Here is a tiny trained network, its code and every weight. The questions are about switching its units off for an input and a class, where a switched-off unit gives its printed mean instead of its output.

import numpy as np


def w(rows, s, z=0):
    codes = np.array(rows[::2]) - 128.0
    scale = np.full(codes.shape[1], s)
    scale[-1] = z or s
    return codes * scale


def f(y):
    return np.maximum(y, 0)


def log_softmax(a):
    a = a - a.max(-1, keepdims=True)
    return a - np.log(np.exp(a).sum(-1, keepdims=True))


def net(x, mask):
    res = np.array(x, float).reshape(1, 5) / 4 @ E
    y = f(res @ A[0][:, :-1].T + A[0][:, -1])
    res = res + np.where(mask, y, B[0][:, -1]) @ B[0][:, :-1]
    return log_softmax(res[-1] @ U[:, :-1].T + U[:, -1])


A, B = {}, {}
E = w([
[251,81,109,22,114],'x0',
[86,192,168,62,37],'x1',
[130,130,129,131,140],'x2',
[142,62,255,211,39],'x3',
[123,137,138,115,107],'x4',
],0.0072)
A[0] = w([
[72,126,84,190,93,42],'N0',
[189,121,226,176,92,43],'N1',
[182,98,240,197,84,167],'N2',
[170,98,130,74,111,55],'N3',
[206,64,117,91,188,131],'N4',
[95,168,113,68,190,40],'N5',
[123,240,182,23,43,189],'N6',
[152,127,196,35,131,182],'N7',
[51,108,111,150,124,37],'N8',
[121,139,184,115,171,253],'N9',
[29,196,155,254,205,27],'N10',
[132,246,37,121,131,137],'N11',
[204,85,87,187,187,84],'N12',
[108,187,38,88,147,42],'N13',
[207,42,114,94,89,109],'N14',
[246,79,103,150,67,62],'N15',
[160,61,242,191,34,41],'N16',
],0.0086,0.006)
B[0] = w([
[130,122,180,82,70,150],'N0',
[194,216,174,70,201,187],'N1',
[142,155,152,157,235,255],'N2',
[125,136,225,53,92,151],'N3',
[62,95,79,122,59,201],'N4',
[155,191,111,36,185,159],'N5',
[94,70,85,254,161,241],'N6',
[68,91,125,143,72,195],'N7',
[156,107,224,58,64,142],'N8',
[43,34,26,197,113,218],'N9',
[95,82,220,73,11,215],'N10',
[212,93,166,146,179,208],'N11',
[159,63,131,205,153,187],'N12',
[218,208,214,59,188,178],'N13',
[74,125,120,98,61,192],'N14',
[123,95,123,104,75,176],'N15',
[219,167,184,92,191,235],'N16',
],0.0075,0.0084)
U = w([
[191,150,140,42,191,93],'0',
[55,49,99,129,145,222],'1',
[78,38,88,188,136,168],'2',
[90,63,97,150,113,202],'3',
[33,71,177,2,21,1],'4',
],0.0089,0.0064)

Each question gives the input, the list of numbers given to net, and the class t.
The units are the neurons (one row each of A and B). Each row of codes is followed by its name. A weight is (code - 128) times the scale printed after its matrix; where a second scale follows, it is the last column's (A, B and U).
mask holds one flag per neuron, in row order. A switched-off neuron (its flag False) gives its mean, the last column of its row in B, instead of its output. The means were averaged over made-up inputs and are rounded, as every weight is.
A unit's drop is (log p(t) with every unit on - log p(t) with that unit switched off) / (log p(t) with every unit on - log p(t) with every unit switched off).
The circuit of an input: a set's keep is (log p(t) with only the set's units on - log p(t) with every unit switched off) / (log p(t) with every unit on - log p(t) with every unit switched off). Starting from the 12 units with the biggest drops (on a tie, the unit counted first), units are removed one at a time, each time the one whose removal leaves the highest keep (on an exact tie, the one counted first), for as long as the keep stays at least 0.8.
units of the circuit, in order: the units of the circuit, biggest drop first
k most important neurons: the k neurons with the biggest drops, biggest first
drop of u: that unit's drop, to one decimal
input [7,6,-7,-4,-4], class 1: units of the circuit, in order -> (N6)
input [-3,3,1,6,-4], class 0: 2 most important neurons -> (N16 N1)
input [7,-2,-2,-6,6], class 4: units of the circuit, in order -> (N4 N2)
input [7,4,7,7,4], class 0: 2 most important neurons -> (N16 N1)
input [6,-5,5,8,-2], class 0: 2 most important neurons -> (N16 N1)
input [-1,7,3,5,-5], class 2: 2 most important neurons -> (N6 N13)
input [6,6,-3,-2,7], class 3: 2 most important neurons -> (N6 N10)
input [4,6,6,7,1], class 0: 3 most important neurons -> (N16 N1 N2)
input [5,-3,1,1,0], class 4: 2 most important neurons -> (N6 N14)
input [-8,5,-6,7,-1], class 4: 3 most important neurons -> (N10 N0 N8)
input [5,-5,-1,6,-6], class 0: 4 most important neurons -> (N16 N1 N6 N2)
input [8,-8,7,-4,-8], class 2: 2 most important neurons -> (N12 N10)
input [1,7,6,-1,3], class 2: drop of N6 -> 0.4
input [-1,2,4,-7,-2], class 0: drop of N5 -> 0.1
input [4,6,0,-1,-5], class 2: units of the circuit, in order -> (N6)
input [-1,-1,-3,-7,2], class 0: drop of N13 -> 0.2
